Below are the code and all the weights of a small trained network. Each question names an input and a class and asks about switching units off, where a switched-off unit gives its printed mean instead of its output.

import numpy as np


def w(rows, s, z=0):
    codes = np.array(rows[::2]) - 128.0
    scale = np.full(codes.shape[1], s)
    scale[-1] = z or s
    return codes * scale


def f(y):
    return y / 2 * (1 + np.tanh(0.7978845608 * (y + 0.044715 * y**3)))


def log_softmax(a):
    a = a - a.max(-1, keepdims=True)
    return a - np.log(np.exp(a).sum(-1, keepdims=True))


def net(x, mask):
    res = np.array(x, float).reshape(1, 7) / 4 @ E
    y = f(res @ A[0][:, :-1].T + A[0][:, -1])
    res = res + np.where(mask, y, B[0][:, -1]) @ B[0][:, :-1]
    return log_softmax(res[-1] @ U[:, :-1].T + U[:, -1])


A, B = {}, {}
E = w([
[102,116,141,149,147,136,154,123,141,132,131,141],'x0',
[123,139,104,139,117,135,124,117,113,145,117,122],'x1',
[202,147,206,237,93,130,101,98,93,164,157,92],'x2',
[133,135,132,111,131,159,116,102,157,122,141,130],'x3',
[163,56,116,134,38,198,171,145,114,62,101,110],'x4',
[111,121,149,145,142,115,154,146,141,115,131,136],'x5',
[51,115,158,141,190,176,3,172,96,100,116,57],'x6',
],0.018)
A[0] = w([
[60,81,147,131,154,181,57,159,118,110,91,68,151],'n1',
[93,75,46,105,103,130,156,138,144,108,157,119,202],'n2',
[206,135,203,247,110,124,101,81,88,140,204,96,152],'n3',
[148,19,151,142,42,213,161,132,107,47,44,117,149],'n4',
[91,134,139,144,178,184,69,171,92,96,129,86,137],'n5',
[108,174,112,123,169,67,96,110,151,135,140,173,252],'n6',
],0.012)
B[0] = w([
[131,96,157,127,129,130,77,173,101,125,87,138,233],'n1',
[108,82,82,122,133,120,134,139,186,74,114,138,202],'n2',
[99,189,184,199,108,117,152,144,154,166,249,112,245],'n3',
[137,56,139,124,88,207,150,147,116,111,147,75,254],'n4',
[52,160,112,177,174,130,69,199,119,129,142,108,216],'n5',
[164,158,132,112,172,68,118,74,63,91,126,180,214],'n6',
],0.017,0.03)
U = w([
[186,133,66,80,143,60,202,1,117,81,44,175,253],'0',
[163,217,161,113,82,61,185,70,161,220,164,206,177],'1',
[135,84,37,32,44,169,238,150,163,104,124,181,187],'2',
[226,137,122,161,45,165,252,97,163,153,165,55,89],'3',
[78,132,107,87,183,98,18,137,67,122,47,181,140],'4',
[26,198,146,128,196,57,37,134,152,192,162,87,92],'5',
[88,85,98,79,113,182,64,215,144,111,19,88,89],'6',
[77,124,171,162,87,207,73,164,73,167,157,57,4],'7',
],0.0094,0.0059)

Each question gives the input, the list of numbers given to net, and the class t.
The units are the neurons (one row each of A and B). Each row of codes is followed by its name. A weight is (code - 128) times the scale printed after its matrix; where a second scale follows, it is the last column's (A, B and U).
mask holds one flag per neuron, in row order. A switched-off neuron (its flag False) gives its mean, the last column of its row in B, instead of its output. The means were averaged over made-up inputs and are rounded, as every weight is.
A unit's drop is (log p(t) with every unit on - log p(t) with that unit switched off) / (log p(t) with every unit on - log p(t) with every unit switched off).
The circuit of an input: a set's keep is (log p(t) with only the set's units on - log p(t) with every unit switched off) / (log p(t) with every unit on - log p(t) with every unit switched off). Starting from all 6 units, units are removed one at a time, each time the one whose removal leaves the highest keep (on an exact tie, the one counted first), for as long as the keep stays at least 0.8.
units of the circuit, in order: the units of the circuit, biggest drop first
most important unit: the unit with the biggest drop
k most important neurons: the k neurons with the biggest drops, biggest first
drop of u: that unit's drop, to one decimal
input [-4,-3,5,-8,0,4,8], class 5: most important neuron -> [n4]
input [-6,-6,0,-6,-4,-6,-3], class 0: units of the circuit, in order -> [n3, n5]
input [-6,-7,1,-8,-2,3,-1], class 1: 2 most important neurons -> [n5, n4]
input [4,-8,8,6,0,-7,5], class 5: 3 most important neurons -> [n4, n3, n5]
input [4,-4,0,1,3,-2,5], class 6: 2 most important neurons -> [n3, n1]
input [-3,5,1,-4,-1,4,7], class 5: 2 most important neurons -> [n4, n5]
input [7,-1,-4,2,-1,7,4], class 4: units of the circuit, in order -> [n3, n4]
input [7,6,-2,-1,1,5,0], class 2: units of the circuit, in order -> [n5, n3]
input [0,-5,0,-1,-3,8,6], class 4: 2 most important neurons -> [n3, n1]
input [-6,2,0,3,-8,2,6], class 4: 3 most important neurons -> [n3, n6, n1]
input [-1,6,-7,0,8,4,1], class 6: 3 most important neurons -> [n3, n1, n6]
input [-5,1,-4,0,0,8,7], class 4: 3 most important neurons -> [n3, n4, n1]
input [8,2,3,-2,3,3,-3], class 3: drop of n5 -> 0.3
input [2,8,-6,6,1,8,5], class 6: drop of n3 -> 0.1
input [3,-3,-7,-5,0,4,-4], class 0: most important unit -> n4
input [3,-7,-4,-6,-5,-7,6], class 4: drop of n3 -> 0.6
input [-3,-7,-6,6,-5,-1,0], class 0: drop of n5 -> 0.2
